Below are the code and all the weights of a small trained network. Each question names an input and a class and asks about switching units off, where a switched-off unit gives its printed mean instead of its output.

import numpy as np


def w(rows, s, z=0):
    codes = np.array(rows[::2]) - 128.0
    scale = np.full(codes.shape[1], s)
    scale[-1] = z or s
    return codes * scale


def f(y):
    return y / 2 * (1 + np.tanh(0.7978845608 * (y + 0.044715 * y**3)))


def log_softmax(a):
    a = a - a.max(-1, keepdims=True)
    return a - np.log(np.exp(a).sum(-1, keepdims=True))


def net(x, mask):
    res = np.array(x, float).reshape(1, 5) / 4 @ E
    y = f(res @ A[0][:, :-1].T + A[0][:, -1])
    res = res + np.where(mask, y, B[0][:, -1]) @ B[0][:, :-1]
    return log_softmax(res[-1] @ U[:, :-1].T + U[:, -1])


A, B = {}, {}
E = w([
[132,126,120,128,123],'x0',
[189,103,125,145,77],'x1',
[60,137,202,253,131],'x2',
[92,147,114,120,144],'x3',
[70,73,184,28,50],'x4',
],0.0072)
A[0] = w([
[20,126,127,171,168,210],'n1',
[92,147,171,96,12,64],'n2',
[147,32,194,90,120,118],'n3',
[65,83,112,101,65,1],'n4',
[190,132,86,163,161,115],'n5',
[201,154,70,2,186,61],'n6',
[137,165,135,144,185,30],'n7',
[77,125,178,60,96,16],'n8',
[112,165,202,59,62,38],'n9',
[99,138,154,215,46,142],'n10',
[163,101,120,145,91,43],'n11',
[130,71,66,81,190,93],'n12',
[184,213,77,183,114,47],'n13',
[236,35,133,90,43,213],'n14',
[167,176,97,168,211,60],'n15',
[57,193,110,88,170,203],'n16',
],0.0086,0.0037)
B[0] = w([
[175,79,131,174,132,210],'n1',
[66,175,174,98,150,177],'n2',
[33,182,113,137,152,177],'n3',
[155,202,181,135,120,143],'n4',
[37,110,169,95,91,166],'n5',
[238,90,184,190,136,218],'n6',
[100,158,227,101,42,126],'n7',
[96,175,220,107,102,160],'n8',
[119,206,134,114,146,164],'n9',
[169,71,226,129,197,193],'n10',
[97,132,171,94,80,122],'n11',
[193,96,160,254,119,152],'n12',
[58,194,174,53,93,162],'n13',
[90,83,118,161,134,254],'n14',
[58,184,161,5,43,171],'n15',
[156,95,87,190,98,175],'n16',
],0.0071,0.0065)
U = w([
[86,254,115,88,76,50],'0',
[185,83,125,188,190,151],'1',
[129,101,82,145,187,252],'2',
[114,76,94,175,111,118],'3',
[124,119,76,172,181,140],'4',
],0.0092,0.0032)

Each question gives the input, the list of numbers given to net, and the class t.
The units are the neurons (one row each of A and B). Each row of codes is followed by its name. A weight is (code - 128) times the scale printed after its matrix; where a second scale follows, it is the last column's (A, B and U).
mask holds one flag per neuron, in row order. A switched-off neuron (its flag False) gives its mean, the last column of its row in B, instead of its output. The means were averaged over made-up inputs and are rounded, as every weight is.
A unit's drop is (log p(t) with every unit on - log p(t) with that unit switched off) / (log p(t) with every unit on - log p(t) with every unit switched off).
The circuit of an input: a set's keep is (log p(t) with only the set's units on - log p(t) with every unit switched off) / (log p(t) with every unit on - log p(t) with every unit switched off). Starting from the 12 units with the biggest drops (on a tie, the unit counted first), units are removed one at a time, each time the one whose removal leaves the highest keep (on an exact tie, the one counted first), for as long as the keep stays at least 0.8.
circuit, biggest first: the units of the circuit, biggest drop first
top k neurons: the k neurons with the biggest drops, biggest first
drop when u is switched off: that unit's drop, to one decimal
input [-1,-4,0,-1,-5], class 0: circuit, biggest first	n15; n6
input [2,0,4,-4,-5], class 0: circuit, biggest first	n15; n13
input [5,2,8,7,2], class 1: circuit, biggest first	n10; n1
input [-7,-2,-8,8,3], class 1: top 2 neurons	n6; n12
input [3,-2,-5,-5,-7], class 0: top neuron	n15
input [-2,-5,-7,-5,-2], class 1: top 2 neurons	n6; n12
input [-8,-2,-8,8,-8], class 0: top 3 neurons	n15; n13; n5
input [6,2,1,5,7], class 0: drop when n6 is switched off	0.1
input [1,4,7,1,-7], class 0: drop when n1 is switched off	-0.1
input [0,-6,0,-7,-7], class 0: drop when n15 is switched off	0.3
input [-2,2,-2,2,8], class 0: drop when n14 is switched off	0.0
